Below is a small trained network, with its code and all its weights. Each question gives an input and a class and asks what happens when units are switched off, that is, made to give their printed mean instead of their output.

import numpy as np


def w(rows, s, z=0):
    codes = np.array(rows[::2]) - 128.0
    scale = np.full(codes.shape[1], s)
    scale[-1] = z or s
    return codes * scale


def f(y):
    return np.maximum(y, 0)


def log_softmax(a):
    a = a - a.max(-1, keepdims=True)
    return a - np.log(np.exp(a).sum(-1, keepdims=True))


def net(x, mask):
    res = np.array(x, float).reshape(1, 5) / 4 @ E
    y = f(res @ A[0][:, :-1].T + A[0][:, -1])
    res = res + np.where(mask, y, B[0][:, -1]) @ B[0][:, :-1]
    return log_softmax(res[-1] @ U[:, :-1].T + U[:, -1])


A, B = {}, {}
E = w([
[252,94,112,175,130],'x0',
[41,19,158,172,254],'x1',
[111,179,106,140,28],'x2',
[129,85,76,82,113],'x3',
[119,48,214,182,79],'x4',
],0.0083)
A[0] = w([
[196,136,87,109,148,99],'n1',
[151,128,173,129,149,3],'n2',
[129,164,140,171,84,26],'n3',
[200,180,165,163,177,122],'n4',
[88,94,109,98,100,31],'n5',
[114,135,147,100,115,176],'n6',
[212,118,116,117,169,46],'n7',
[117,148,165,114,83,22],'n8',
[173,148,152,145,91,107],'n9',
[130,98,174,89,227,105],'n10',
[210,133,133,120,39,131],'n11',
[165,156,140,113,134,120],'n12',
[135,127,147,105,162,136],'n13',
[152,3,174,129,170,75],'n14',
[139,87,164,127,143,8],'n15',
[169,122,72,136,144,84],'n16',
[126,132,153,75,114,141],'n17',
],0.026,0.0038)
B[0] = w([
[81,100,134,47,148,188],'n1',
[146,67,122,106,186,148],'n2',
[90,96,168,151,96,175],'n3',
[183,231,89,186,167,188],'n4',
[179,158,130,129,175,157],'n5',
[142,148,186,94,140,152],'n6',
[91,213,146,72,117,187],'n7',
[82,163,140,127,75,165],'n8',
[187,132,184,138,124,186],'n9',
[56,108,167,177,105,215],'n10',
[166,85,97,152,2,239],'n11',
[188,130,159,108,167,163],'n12',
[99,121,125,138,134,153],'n13',
[204,100,127,208,187,251],'n14',
[146,100,100,143,157,167],'n15',
[130,76,148,57,153,170],'n16',
[130,186,110,115,139,151],'n17',
],0.039,0.023)
U = w([
[146,157,125,108,197,227],'0',
[184,105,141,209,132,105],'1',
[112,98,9,148,118,2],'2',
[167,79,98,67,112,90],'3',
[185,141,142,104,87,141],'4',
[140,161,67,153,139,86],'5',
[86,117,164,160,152,167],'6',
],0.011,0.0084)

Each question gives the input, the list of numbers given to net, and the class t.
The units are the neurons (one row each of A and B). Each row of codes is followed by its name. A weight is (code - 128) times the scale printed after its matrix; where a second scale follows, it is the last column's (A, B and U).
mask holds one flag per neuron, in row order. A switched-off neuron (its flag False) gives its mean, the last column of its row in B, instead of its output. The means were averaged over made-up inputs and are rounded, as every weight is.
A unit's drop is (log p(t) with every unit on - log p(t) with that unit switched off) / (log p(t) with every unit on - log p(t) with every unit switched off).
The circuit of an input: a set's keep is (log p(t) with only the set's units on - log p(t) with every unit switched off) / (log p(t) with every unit on - log p(t) with every unit switched off). Starting from the 12 units with the biggest drops (on a tie, the unit counted first), units are removed one at a time, each time the one whose removal leaves the highest keep (on an exact tie, the one counted first), for as long as the keep stays at least 0.8.
circuit, biggest first: the units of the circuit, biggest drop first
k most important neurons: the k neurons with the biggest drops, biggest first
drop when u is switched off: that unit's drop, to one decimal
input [1,-7,5,4,-8], class 3: circuit, biggest first -> (n1)
input [4,8,2,6,-6], class 6: 2 most important neurons -> (n11 n10)
input [4,8,4,-5,-7], class 6: 2 most important neurons -> (n11 n14)
input [-4,3,-4,-5,-1], class 6: circuit, biggest first -> (n11 n10)
input [3,-2,-6,5,-5], class 0: 2 most important neurons -> (n11 n7)
input [-7,3,0,7,-3], class 6: 4 most important neurons -> (n14 n4 n11 n10)
input [-5,6,5,2,-3], class 6: 2 most important neurons -> (n14 n11)
input [8,2,-1,8,-4], class 0: 2 most important neurons -> (n7 n11)
input [4,7,-5,-7,-8], class 6: 3 most important neurons -> (n10 n11 n7)
input [6,-6,-3,6,-1], class 4: 2 most important neurons -> (n7 n9)
input [5,-3,-1,3,-4], class 3: 2 most important neurons -> (n1 n16)
input [-2,4,0,-2,-3], class 6: 2 most important neurons -> (n11 n14)
input [-2,3,-2,5,-4], class 6: 2 most important neurons -> (n11 n14)
input [-8,4,-6,8,-6], class 6: circuit, biggest first -> (n10)
input [-8,-5,0,-2,0], class 4: 2 most important neurons -> (n14 n10)
input [1,-6,8,-7,0], class 4: drop when n14 is switched off -> 0.8
input [5,2,-4,7,-7], class 0: drop when n11 is switched off -> 0.4
input [-2,-1,-1,8,-6], class 0: drop when n11 is switched off -> 1.1
input [-4,5,6,-5,3], class 6: drop when n4 is switched off -> 0.2
input [5,0,7,6,0], class 3: most important neuron -> (n4)
